Below are the code and all the weights of a small trained network. Each question names an input and a class and asks about switching units off, where a switched-off unit gives its printed mean instead of its output.

import numpy as np


def w(rows, s, z=0):
    codes = np.array(rows[::2]) - 128.0
    scale = np.full(codes.shape[1], s)
    scale[-1] = z or s
    return codes * scale


def norm(h):
    return h / np.sqrt((h * h).mean(-1, keepdims=True) + 1e-5)


def f(y):
    return y / 2 * (1 + np.tanh(0.7978845608 * (y + 0.044715 * y**3)))


def log_softmax(a):
    a = a - a.max(-1, keepdims=True)
    return a - np.log(np.exp(a).sum(-1, keepdims=True))


def net(x, mask):
    res = np.array(x, float).reshape(1, 5) / 4 @ E
    u = 0
    for l in range(3):
        y = f(norm(res) @ A[l][:, :-1].T + A[l][:, -1])
        res = res + np.where(mask[u : u + 5], y, B[l][:, -1]) @ B[l][:, :-1]
        u += 5
    return log_softmax(norm(res)[-1] @ U[:, :-1].T + U[:, -1])


A, B = {}, {}
E = w([
[121,131,111,133,117,134],'x0',
[41,193,149,123,210,137],'x1',
[146,122,162,117,151,116],'x2',
[105,142,94,2,134,175],'x3',
[90,36,89,139,204,158],'x4',
],0.0064)
A[0] = w([
[227,98,30,186,244,67,114],'0.n1',
[106,79,105,140,153,90,2],'0.n2',
[150,92,159,218,77,30,111],'0.n3',
[228,2,154,131,9,145,45],'0.n4',
[95,8,8,188,178,156,89],'0.n5',
],0.0067,0.0047)
B[0] = w([
[104,113,120,130,152,134,188],'0.n1',
[254,76,124,36,90,165,104],'0.n2',
[150,164,52,152,170,101,230],'0.n3',
[82,109,203,239,76,210,245],'0.n4',
[204,120,176,122,199,150,254],'0.n5',
],0.0097,0.0039)
A[1] = w([
[122,65,121,166,176,115,163],'1.n1',
[110,101,168,133,124,112,5],'1.n2',
[141,119,122,60,109,178,85],'1.n3',
[141,142,121,151,95,100,47],'1.n4',
[187,247,134,147,57,111,124],'1.n5',
],0.011,0.0028)
B[1] = w([
[144,190,121,2,152,139,204],'1.n1',
[132,101,193,93,93,165,114],'1.n2',
[86,11,157,140,46,31,160],'1.n3',
[99,71,136,106,214,88,135],'1.n4',
[162,106,136,6,206,198,254],'1.n5',
],0.0097,0.0066)
A[2] = w([
[187,172,75,220,254,27,87],'2.n1',
[40,227,149,112,200,106,198],'2.n2',
[65,229,150,126,143,145,3],'2.n3',
[58,87,122,78,70,49,25],'2.n4',
[56,37,184,137,43,122,234],'2.n5',
],0.0093,0.0019)
B[2] = w([
[77,101,111,82,62,80,210],'2.n1',
[165,111,120,202,61,108,254],'2.n2',
[124,132,188,162,125,231,167],'2.n3',
[79,88,90,86,75,8,158],'2.n4',
[129,179,79,183,88,142,188],'2.n5',
],0.011,0.0072)
U = w([
[178,97,124,50,200,147,216],'0',
[123,124,151,244,77,170,151],'1',
[106,85,49,114,58,11,2],'2',
],0.013,0.00026)

Each question gives the input, the list of numbers given to net, and the class t.
The units are the neurons (one row each of A and B). Each row of codes is followed by its name. A weight is (code - 128) times the scale printed after its matrix; where a second scale follows, it is the last column's (A, B and U).
mask holds one flag per neuron, layer by layer. A switched-off neuron (its flag False) gives its mean, the last column of its row in B, instead of its output. The means were averaged over made-up inputs and are rounded, as every weight is.
A unit's drop is (log p(t) with every unit on - log p(t) with that unit switched off) / (log p(t) with every unit on - log p(t) with every unit switched off).
The circuit of an input: a set's keep is (log p(t) with only the set's units on - log p(t) with every unit switched off) / (log p(t) with every unit on - log p(t) with every unit switched off). Starting from the 12 units with the biggest drops (on a tie, the unit counted first), units are removed one at a time, each time the one whose removal leaves the highest keep (on an exact tie, the one counted first), for as long as the keep stays at least 0.8.
units of the circuit, in order: the units of the circuit, biggest drop first
k most important neurons: the k neurons with the biggest drops, biggest first
k most important neurons of layer l: the k neurons of layer l with the biggest drops, biggest first
drop when u is switched off: that unit's drop, to one decimal
input [5,6,4,6,-1], class 1: 2 most important neurons => (2.n3 0.n2)
input [-2,-4,4,-1,-5], class 0: units of the circuit, in order => (1.n5)
input [1,8,4,8,7], class 1: 3 most important neurons of layer 2 => (2.n2 2.n1 2.n3)
input [-8,-4,3,-7,-5], class 2: 4 most important neurons => (0.n3 2.n1 0.n5 0.n4)
input [1,7,-2,7,1], class 1: 3 most important neurons => (2.n3 0.n2 2.n1)
input [-6,6,3,-8,8], class 0: 4 most important neurons => (0.n5 1.n1 2.n4 1.n3)
input [-2,4,-3,7,4], class 2: 2 most important neurons => (1.n3 1.n5)
input [-6,6,2,1,3], class 1: 2 most important neurons => (1.n5 2.n2)
input [1,8,-6,8,3], class 1: units of the circuit, in order => (2.n3 1.n5)
input [-3,5,4,-6,-2], class 2: 2 most important neurons => (2.n1 0.n4)
input [-8,-2,-7,-8,-4], class 2: 2 most important neurons => (0.n3 2.n1)
input [5,3,-2,-8,-8], class 0: 2 most important neurons => (1.n5 0.n4)
input [8,7,-7,0,-8], class 0: 2 most important neurons => (1.n5 0.n4)
input [5,1,-5,8,-5], class 2: units of the circuit, in order => (1.n3)
input [0,3,2,4,0], class 2: 2 most important neurons => (0.n4 2.n4)
input [7,2,6,-7,5], class 2: 3 most important neurons => (1.n5 2.n1 0.n3)
input [-8,-2,7,-8,-2], class 2: 2 most important neurons => (2.n1 0.n3)
input [-7,-4,1,-8,-8], class 0: 2 most important neurons => (1.n5 2.n2)
input [8,3,3,-7,-3], class 2: drop when 2.n1 is switched off => 0.2
input [7,-6,-2,2,-4], class 1: drop when 0.n4 is switched off => 4.0
input [7,-6,8,2,1], class 1: units of the circuit, in order => (0.n4)
input [1,3,-5,-4,-5], class 0: drop when 1.n5 is switched off => 1.2
input [-7,3,5,-3,-6], class 0: drop when 1.n5 is switched off => 2.8
